Here is a tiny trained network, its code and every weight. The questions are about switching its units off for an input and a class, where a switched-off unit gives its printed mean instead of its output.

import numpy as np


def w(rows, s, z=0):
    codes = np.array(rows[::2]) - 128.0
    scale = np.full(codes.shape[1], s)
    scale[-1] = z or s
    return codes * scale


def norm(h):
    return h / np.sqrt((h * h).mean(-1, keepdims=True) + 1e-5)


def f(y):
    return y / 2 * (1 + np.tanh(0.7978845608 * (y + 0.044715 * y**3)))


def log_softmax(a):
    a = a - a.max(-1, keepdims=True)
    return a - np.log(np.exp(a).sum(-1, keepdims=True))


def net(x, mask):
    res = np.array(x, float).reshape(1, 6) / 4 @ E
    u = 0
    for l in range(2):
        y = f(norm(res) @ A[l][:, :-1].T + A[l][:, -1])
        res = res + np.where(mask[u : u + 7], y, B[l][:, -1]) @ B[l][:, :-1]
        u += 7
    return log_softmax(norm(res)[-1] @ U[:, :-1].T + U[:, -1])


A, B = {}, {}
E = w([
[2,112,226,122,69,92,201,173,135],'x0',
[78,88,81,70,154,108,122,52,171],'x1',
[119,130,108,143,116,114,125,133,123],'x2',
[132,136,142,122,132,139,137,119,133],'x3',
[121,73,136,144,55,182,110,97,88],'x4',
[79,148,56,160,178,231,59,179,177],'x5',
],0.0096)
A[0] = w([
[40,134,126,130,145,221,112,200,173,10],'0.n1',
[83,86,145,152,57,207,98,113,108,2],'0.n2',
[135,154,143,162,142,170,124,200,81,56],'0.n3',
[14,110,108,74,158,131,110,63,164,14],'0.n4',
[5,129,173,132,144,165,141,200,140,49],'0.n5',
[92,187,146,129,202,73,125,197,182,42],'0.n6',
[145,180,188,142,71,148,119,225,131,29],'0.n7',
],0.016,0.0042)
B[0] = w([
[79,214,119,154,235,44,54,92,19,253],'0.n1',
[123,126,116,35,122,238,207,126,53,195],'0.n2',
[153,54,89,190,169,113,160,123,207,194],'0.n3',
[169,11,107,215,141,97,207,143,211,227],'0.n4',
[135,172,134,106,19,136,76,151,215,245],'0.n5',
[127,107,123,52,109,249,192,114,36,218],'0.n6',
[152,14,127,174,140,84,206,118,188,203],'0.n7',
],0.016,0.011)
A[1] = w([
[132,159,175,146,146,142,149,166,132,86],'1.n1',
[74,153,156,106,70,87,137,137,129,4],'1.n2',
[127,138,117,40,131,180,179,144,106,49],'1.n3',
[88,113,254,121,117,22,168,111,49,77],'1.n4',
[203,150,95,122,159,196,28,142,166,88],'1.n5',
[160,148,189,217,134,162,143,207,85,46],'1.n6',
[129,166,169,67,52,108,83,136,198,20],'1.n7',
],0.018,0.0023)
B[1] = w([
[92,71,8,130,49,150,105,54,134,115],'1.n1',
[202,116,190,118,103,116,110,130,129,171],'1.n2',
[139,147,156,73,120,151,116,113,81,254],'1.n3',
[81,209,70,163,200,128,42,138,110,243],'1.n4',
[96,166,200,128,32,87,106,161,159,254],'1.n5',
[66,69,98,72,154,166,156,103,179,148],'1.n6',
[183,175,170,124,79,98,64,128,137,161],'1.n7',
],0.016,0.0069)
U = w([
[161,16,82,227,178,94,189,139,244,188],'0',
[163,212,211,121,5,81,35,165,190,105],'1',
[51,245,72,164,255,86,9,113,46,177],'2',
[138,134,133,11,133,253,177,112,17,5],'3',
],0.0099,0.0012)

Each question gives the input, the list of numbers given to net, and the class t.
The units are the neurons (one row each of A and B). Each row of codes is followed by its name. A weight is (code - 128) times the scale printed after its matrix; where a second scale follows, it is the last column's (A, B and U).
mask holds one flag per neuron, layer by layer. A switched-off neuron (its flag False) gives its mean, the last column of its row in B, instead of its output. The means were averaged over made-up inputs and are rounded, as every weight is.
A unit's drop is (log p(t) with every unit on - log p(t) with that unit switched off) / (log p(t) with every unit on - log p(t) with every unit switched off).
The circuit of an input: a set's keep is (log p(t) with only the set's units on - log p(t) with every unit switched off) / (log p(t) with every unit on - log p(t) with every unit switched off). Starting from the 12 units with the biggest drops (on a tie, the unit counted first), units are removed one at a time, each time the one whose removal leaves the highest keep (on an exact tie, the one counted first), for as long as the keep stays at least 0.8.
units of the circuit, in order: the units of the circuit, biggest drop first
top k neurons: the k neurons with the biggest drops, biggest first
k most important neurons of layer l: the k neurons of layer l with the biggest drops, biggest first
input [2,1,5,6,-5,4], class 3: top 3 neurons : (0.n6; 0.n5; 1.n4)
input [5,4,0,2,-6,-3], class 3: units of the circuit, in order : (0.n6)
input [2,4,6,-3,-8,-7], class 3: top 3 neurons : (0.n6; 0.n1; 1.n3)
input [-6,-8,6,-7,5,-6], class 0: 2 most important neurons of layer 0 : (0.n1; 0.n5)
input [-6,3,1,-2,5,-8], class 2: top 2 neurons : (0.n5; 0.n4)
input [-6,-5,7,-5,6,-2], class 1: top 4 neurons : (0.n4; 0.n7; 0.n6; 1.n5)
input [-8,2,-4,-2,-2,-8], class 1: units of the circuit, in order : (0.n1; 0.n4; 0.n6)
input [4,-5,1,-6,4,8], class 2: top 2 neurons : (0.n1; 0.n4)
input [-4,-1,-3,-3,-1,2], class 1: top 3 neurons : (0.n4; 1.n5; 0.n1)
input [-6,-4,7,7,-3,-4], class 1: 2 most important neurons of layer 0 : (0.n4; 0.n1)
input [4,-7,4,1,-4,5], class 0: top 2 neurons : (0.n3; 0.n7)
input [5,-1,1,3,-6,-6], class 2: 4 most important neurons of layer 0 : (0.n2; 0.n4; 0.n5; 0.n3)
input [-5,-1,-5,1,-1,-2], class 1: top 2 neurons : (0.n1; 0.n6)
input [-7,-5,6,-1,0,0], class 1: top 3 neurons : (1.n5; 0.n4; 0.n7)
input [8,7,2,8,1,4], class 1: top 2 neurons : (0.n5; 0.n7)
input [2,2,-7,2,-6,-6], class 2: 2 most important neurons of layer 0 : (0.n5; 0.n2)
input [0,-1,8,2,5,4], class 3: units of the circuit, in order : (0.n2)
input [6,-5,-7,6,-4,-7], class 2: 3 most important neurons of layer 0 : (0.n4; 0.n3; 0.n5)
input [6,1,2,-3,-7,6], class 3: 3 most important neurons of layer 0 : (0.n6; 0.n5; 0.n1)
input [-6,-1,3,-7,-7,3], class 3: most important neuron of layer 1 : (1.n3)
